Below is a small trained network, with its code and all its weights. Each question gives an input and a target symbol and asks what happens when units are switched off, that is, made to give their printed mean instead of their output.

import numpy as np


def w(rows, s, z=0):
    codes = np.array(rows[::2]) - 128.0
    scale = np.full(codes.shape[1], s)
    scale[-1] = z or s
    return codes * scale


def f(y):
    return np.maximum(y, 0)


def softmax(a):
    e = np.exp(a - a.max(-1, keepdims=True))
    return e / e.sum(-1, keepdims=True)


def log_softmax(a):
    a = a - a.max(-1, keepdims=True)
    return a - np.log(np.exp(a).sum(-1, keepdims=True))


def net(x, mask):
    ids = ['αβδεηθλμξπστφψω'.index(c) for c in x.split()]
    T = len(ids)
    res = E[ids] + P[:T]
    u = 0
    for l in range(2):
        q, k, v = (res @ M[l].T for M in (Q, K, V))
        z = softmax(np.where(np.tri(T) > 0, q @ k.T / 2**0.5, -1e9)) @ v
        res = res + np.where(mask[u], z, O[l][:, -1]) @ O[l][:, :-1]
        u += 1
        y = f(res @ A[l][:, :-1].T + A[l][:, -1])
        res = res + np.where(mask[u : u + 16], y, B[l][:, -1]) @ B[l][:, :-1]
        u += 16
    return log_softmax(res[-1] @ U[:, :-1].T + U[:, -1])


Q, K, V, O, A, B = {}, {}, {}, {}, {}, {}
E = w([
[171,137,142],'α',
[131,128,82],'β',
[167,134,133],'δ',
[47,253,169],'ε',
[158,138,225],'η',
[155,122,168],'θ',
[151,119,181],'λ',
[180,147,140],'μ',
[151,117,183],'ξ',
[152,118,177],'π',
[127,75,133],'σ',
[160,127,129],'τ',
[176,94,69],'φ',
[155,122,167],'ψ',
[157,111,65],'ω',
],0.02)
P = w([
[131,98,249],'0',
[107,119,188],'1',
[114,137,161],'2',
[113,149,151],'3',
[113,156,149],'4',
[112,162,143],'5',
[110,168,142],'6',
[106,171,137],'7',
[107,174,137],'8',
],0.013)
Q[0] = w([
[99,2,123],'0.h1',
[170,87,76],'0.h1',
],0.0082)
K[0] = w([
[185,1,106],'0.h1',
[177,158,66],'0.h1',
],0.0066)
V[0] = w([
[254,46,82],'0.h1',
[159,102,207],'0.h1',
],0.0075)
O[0] = w([
[12,68,162,63],'0.h1',
[1,153,73,254],'0.h1',
],0.011,0.0039)
A[0] = w([
[113,131,46,244],'0.n1',
[251,175,117,123],'0.n2',
[74,43,86,147],'0.n3',
[130,137,89,69],'0.n4',
[94,126,125,129],'0.n5',
[173,184,175,156],'0.n6',
[106,177,189,44],'0.n7',
[100,140,108,109],'0.n8',
[149,102,231,180],'0.n9',
[177,77,82,207],'0.n10',
[71,142,209,88],'0.n11',
[172,75,17,3],'0.n12',
[147,172,154,123],'0.n13',
[169,48,101,141],'0.n14',
[183,83,218,178],'0.n15',
[177,67,35,7],'0.n16',
],0.011,0.0066)
B[0] = w([
[100,182,49,254],'0.n1',
[72,221,157,254],'0.n2',
[171,217,253,189],'0.n3',
[109,176,134,134],'0.n4',
[97,94,178,160],'0.n5',
[102,158,139,232],'0.n6',
[202,84,164,161],'0.n7',
[127,82,124,142],'0.n8',
[48,149,69,200],'0.n9',
[165,185,73,179],'0.n10',
[202,120,56,192],'0.n11',
[2,119,237,142],'0.n12',
[142,187,223,185],'0.n13',
[62,154,132,142],'0.n14',
[43,103,80,175],'0.n15',
[64,129,240,136],'0.n16',
],0.0076,0.0066)
Q[1] = w([
[254,24,133],'1.h1',
[175,199,131],'1.h1',
],0.0082)
K[1] = w([
[156,87,3],'1.h1',
[170,30,229],'1.h1',
],0.0076)
V[1] = w([
[2,93,87],'1.h1',
[137,53,118],'1.h1',
],0.0062)
O[1] = w([
[167,254,150,114],'1.h1',
[95,139,133,10],'1.h1',
],0.0099,0.012)
A[1] = w([
[173,109,30,174],'1.n1',
[177,21,47,1],'1.n2',
[69,133,99,132],'1.n3',
[136,183,50,90],'1.n4',
[67,169,174,148],'1.n5',
[88,52,129,67],'1.n6',
[128,138,80,103],'1.n7',
[66,110,168,98],'1.n8',
[219,134,218,100],'1.n9',
[251,92,58,178],'1.n10',
[194,163,122,157],'1.n11',
[107,194,159,15],'1.n12',
[181,48,191,122],'1.n13',
[62,164,99,127],'1.n14',
[186,165,101,170],'1.n15',
[100,151,123,161],'1.n16',
],0.013,0.0091)
B[1] = w([
[169,114,254,167],'1.n1',
[48,170,13,150],'1.n2',
[127,107,102,176],'1.n3',
[139,124,119,209],'1.n4',
[133,143,59,248],'1.n5',
[33,136,157,140],'1.n6',
[143,104,168,148],'1.n7',
[136,119,71,138],'1.n8',
[107,50,201,146],'1.n9',
[240,74,74,146],'1.n10',
[99,106,195,185],'1.n11',
[107,29,75,194],'1.n12',
[77,160,249,132],'1.n13',
[113,153,81,226],'1.n14',
[144,144,209,201],'1.n15',
[132,191,118,206],'1.n16',
],0.0088,0.013)
U = w([
[72,197,59,157],'α',
[97,210,195,152],'β',
[188,180,197,125],'δ',
[217,143,206,123],'ε',
[35,118,139,1],'η',
[90,87,106,77],'θ',
[76,135,250,57],'λ',
[103,83,159,127],'μ',
[146,71,155,175],'ξ',
[88,91,164,116],'π',
[151,76,151,161],'σ',
[127,74,30,52],'τ',
[83,99,161,95],'φ',
[228,84,162,146],'ψ',
[236,83,36,111],'ω',
],0.012,0.013)

Each question gives the input, a string of symbols that net reads in full, and the target symbol t.
The units are the heads (2 rows each of Q, K, V and O) and the neurons (one row each of A and B). Each row of codes is followed by its name. A weight is (code - 128) times the scale printed after its matrix; where a second scale follows, it is the last column's (O, A, B and U).
mask holds one flag per unit, layer by layer, with each layer's heads first. A switched-off unit (its flag False) gives its mean, the last column of its rows in O or B, instead of its output. The means were averaged over made-up inputs and are rounded, as every weight is.
A unit's drop is (log p(t) with every unit on - log p(t) with that unit switched off) / (log p(t) with every unit on - log p(t) with every unit switched off).
The circuit of an input: a set's keep is (log p(t) with only the set's units on - log p(t) with every unit switched off) / (log p(t) with every unit on - log p(t) with every unit switched off). Starting from the 12 units with the biggest drops (on a tie, the unit counted first), units are removed one at a time, each time the one whose removal leaves the highest keep (on an exact tie, the one counted first), for as long as the keep stays at least 0.8.
circuit, biggest first: the units of the circuit, biggest drop first
most important unit: the unit with the biggest drop
k most important neurons: the k neurons with the biggest drops, biggest first
top k neurons in layer l: the k neurons of layer l with the biggest drops, biggest first
drop when u is switched off: that unit's drop, to one decimal
input η β ω ε ω δ η θ β, target ω: circuit, biggest first	0.h1; 1.n10
input δ τ β τ β ξ ε α, target δ: top 3 neurons in layer 0	0.n2; 0.n13; 0.n10
input λ ε η ω, target τ: circuit, biggest first	1.h1; 0.h1; 0.n13
input ω ε ε δ η τ θ τ δ, target β: top 3 neurons in layer 0	0.n2; 0.n13; 0.n9
input ω ε σ, target η: circuit, biggest first	1.n2; 0.h1; 1.h1; 1.n6
input α η ω ε η δ, target ε: circuit, biggest first	0.h1; 1.n1
input τ ξ θ ε β μ δ ε τ, target β: most important unit	0.n2
input μ ω σ θ ξ δ ε β μ, target β: circuit, biggest first	0.n2; 0.h1
input ε ω τ, target ψ: 2 most important neurons	0.n2; 1.n1
input β ω λ ε ω β, target ω: circuit, biggest first	1.n10; 0.h1
input β ω μ δ π, target α: top 2 neurons in layer 0	0.n9; 0.n15
input η σ β π β ω δ β, target δ: 2 most important neurons	0.n2; 1.n1
input ε θ σ ψ π τ ω σ, target η: top 2 neurons in layer 0	0.n13; 0.n7
input β σ ψ β σ ξ τ α τ, target β: top 3 neurons in layer 1	1.n15; 1.n11; 1.n2
input ε ω ω, target τ: 4 most important neurons	1.n2; 1.n10; 0.n10; 0.n2
input β α β θ β β, target ε: most important neuron	0.n2
input τ δ ξ ε, target λ: top 4 neurons in layer 1	1.n9; 1.n12; 1.n11; 1.n15
input ξ θ ε τ α, target δ: 2 most important neurons	0.n2; 0.n13
input β β λ η, target α: top 4 neurons in layer 0	0.n9; 0.n15; 0.n3; 0.n6
input ξ ω π, target α: 2 most important neurons	0.n9; 1.n1
input ψ η β ω π μ β ω, target β: top 2 neurons in layer 1	1.n1; 1.n15
input β ξ ε θ τ τ, target ψ: top neuron in layer 1	1.n10
input δ τ θ, target α: drop when 1.n11 is switched off	0.1
input ω β ψ β ξ, target α: drop when 1.h1 is switched off	0.3
